Below are the code and all the weights of a small trained network. Each question names an input and a target symbol and asks about switching units off, where a switched-off unit gives its printed mean instead of its output.

import numpy as np


def w(rows, s, z=0):
    codes = np.array(rows[::2]) - 128.0
    scale = np.full(codes.shape[1], s)
    scale[-1] = z or s
    return codes * scale


def f(y):
    return np.maximum(y, 0)


def softmax(a):
    e = np.exp(a - a.max(-1, keepdims=True))
    return e / e.sum(-1, keepdims=True)


def log_softmax(a):
    a = a - a.max(-1, keepdims=True)
    return a - np.log(np.exp(a).sum(-1, keepdims=True))


def net(x, mask):
    ids = ['ΓΘΛΞΦβδζμπστψ'.index(c) for c in x.split()]
    T = len(ids)
    res = E[ids] + P[:T]
    r = res
    for j in range(2):
        rows = slice(2 * j, 2 * j + 2)
        q, k, v = (r @ M[0][rows].T for M in (Q, K, V))
        z = softmax(np.where(np.tri(T) > 0, q @ k.T / 2**0.5, -1e9)) @ v
        o = O[0][rows]
        res = res + np.where(mask[j], z, o[:, -1]) @ o[:, :-1]
    y = f(res @ A[0][:, :-1].T + A[0][:, -1])
    res = res + np.where(mask[2:14], y, B[0][:, -1]) @ B[0][:, :-1]
    return log_softmax(res[-1] @ U[:, :-1].T + U[:, -1])


Q, K, V, O, A, B = {}, {}, {}, {}, {}, {}
E = w([
[51,186,2],'Γ',
[3,80,42],'Θ',
[101,142,45],'Λ',
[140,147,35],'Ξ',
[127,114,79],'Φ',
[106,79,250],'β',
[165,147,109],'δ',
[161,178,171],'ζ',
[215,65,170],'μ',
[207,33,129],'π',
[117,92,62],'σ',
[128,147,133],'τ',
[134,123,98],'ψ',
],0.018)
P = w([
[196,123,8],'0',
[175,102,76],'1',
[166,70,83],'2',
[147,88,99],'3',
[213,87,191],'4',
[115,2,74],'5',
],0.0071)
Q[0] = w([
[132,82,55],'h0',
[209,106,86],'h0',
[154,9,202],'h1',
[165,245,195],'h1',
],0.011)
K[0] = w([
[132,99,162],'h0',
[52,8,140],'h0',
[127,209,162],'h1',
[128,148,93],'h1',
],0.011)
V[0] = w([
[97,165,60],'h0',
[98,107,161],'h0',
[251,81,199],'h1',
[142,209,174],'h1',
],0.011)
O[0] = w([
[218,64,128,178],'h0',
[49,194,97,84],'h0',
[199,255,233,141],'h1',
[222,113,72,3],'h1',
],0.0069,0.0063)
A[0] = w([
[84,88,81,255],'n0',
[10,187,180,84],'n1',
[252,75,185,168],'n2',
[136,124,197,133],'n3',
[64,163,121,49],'n4',
[127,92,210,193],'n5',
[147,72,187,169],'n6',
[133,112,225,106],'n7',
[126,96,94,100],'n8',
[116,177,77,37],'n9',
[29,160,121,31],'n10',
[148,246,102,140],'n11',
],0.013,0.0039)
B[0] = w([
[192,100,170,246],'n0',
[165,70,106,164],'n1',
[139,186,146,230],'n2',
[88,81,104,164],'n3',
[150,121,182,150],'n4',
[103,76,9,174],'n5',
[62,141,146,178],'n6',
[96,91,91,171],'n7',
[111,206,133,186],'n8',
[2,61,38,146],'n9',
[218,93,170,163],'n10',
[59,184,178,178],'n11',
],0.0069,0.013)
U = w([
[178,101,120,235],'Γ',
[161,100,147,42],'Θ',
[158,125,89,252],'Λ',
[139,144,117,85],'Ξ',
[247,156,163,116],'Φ',
[177,129,117,73],'β',
[102,169,94,131],'δ',
[181,131,115,76],'ζ',
[220,141,72,56],'μ',
[190,44,220,148],'π',
[128,138,10,26],'σ',
[68,96,117,178],'τ',
[129,143,188,145],'ψ',
],0.011,0.0041)

Each question gives the input, a string of symbols that net reads in full, and the target symbol t.
The units are the heads (2 rows each of Q, K, V and O) and the neurons (one row each of A and B). Each row of codes is followed by its name. A weight is (code - 128) times the scale printed after its matrix; where a second scale follows, it is the last column's (O, A, B and U).
mask holds one flag per unit, heads first, then neurons. A switched-off unit (its flag False) gives its mean, the last column of its rows in O or B, instead of its output. The means were averaged over made-up inputs and are rounded, as every weight is.
A unit's drop is (log p(t) with every unit on - log p(t) with that unit switched off) / (log p(t) with every unit on - log p(t) with every unit switched off).
The circuit of an input: a set's keep is (log p(t) with only the set's units on - log p(t) with every unit switched off) / (log p(t) with every unit on - log p(t) with every unit switched off). Starting from the 12 units with the biggest drops (on a tie, the unit counted first), units are removed one at a time, each time the one whose removal leaves the highest keep (on an exact tie, the one counted first), for as long as the keep stays at least 0.8.
circuit, biggest first: the units of the circuit, biggest drop first
most important unit: the unit with the biggest drop
top k neurons: the k neurons with the biggest drops, biggest first
heads that matter: for each layer, one digit per head in row order, 1 if its drop is at least 0.15 and else 0, layers parted by /
drop when u is switched off: that unit's drop, to one decimal
input Λ Ξ δ Γ π β, target τ: top 2 neurons -> (n5; n6)
input ζ μ ζ, target ψ: circuit, biggest first -> (h1; n11; h0)
input σ Θ Ξ Ξ ζ Γ, target π: top 3 neurons -> (n0; n10; n4)
input σ π Θ, target π: most important unit -> n10
input σ Θ ψ Ξ δ Γ, target π: top 4 neurons -> (n0; n10; n4; n5)
input π ζ Γ, target ψ: heads that matter -> 01
input σ ζ π, target Φ: heads that matter -> 01
input μ Θ σ β, target τ: heads that matter -> 00
input μ μ Ξ, target δ: circuit, biggest first -> (h1; n11; h0; n0)
input μ π Λ, target ψ: circuit, biggest first -> (h1; n11)
input β β μ π δ, target ψ: circuit, biggest first -> (n11; h1; h0)
input π δ π Ξ Ξ, target ψ: circuit, biggest first -> (h1; n11)
input Γ Γ Θ σ, target π: heads that matter -> 01
input τ π ζ Λ, target ψ: heads that matter -> 01
input Ξ Θ ζ Γ Θ, target π: drop when h0 is switched off -> -0.1
input μ τ ζ Ξ, target δ: drop when h0 is switched off -> 0.2
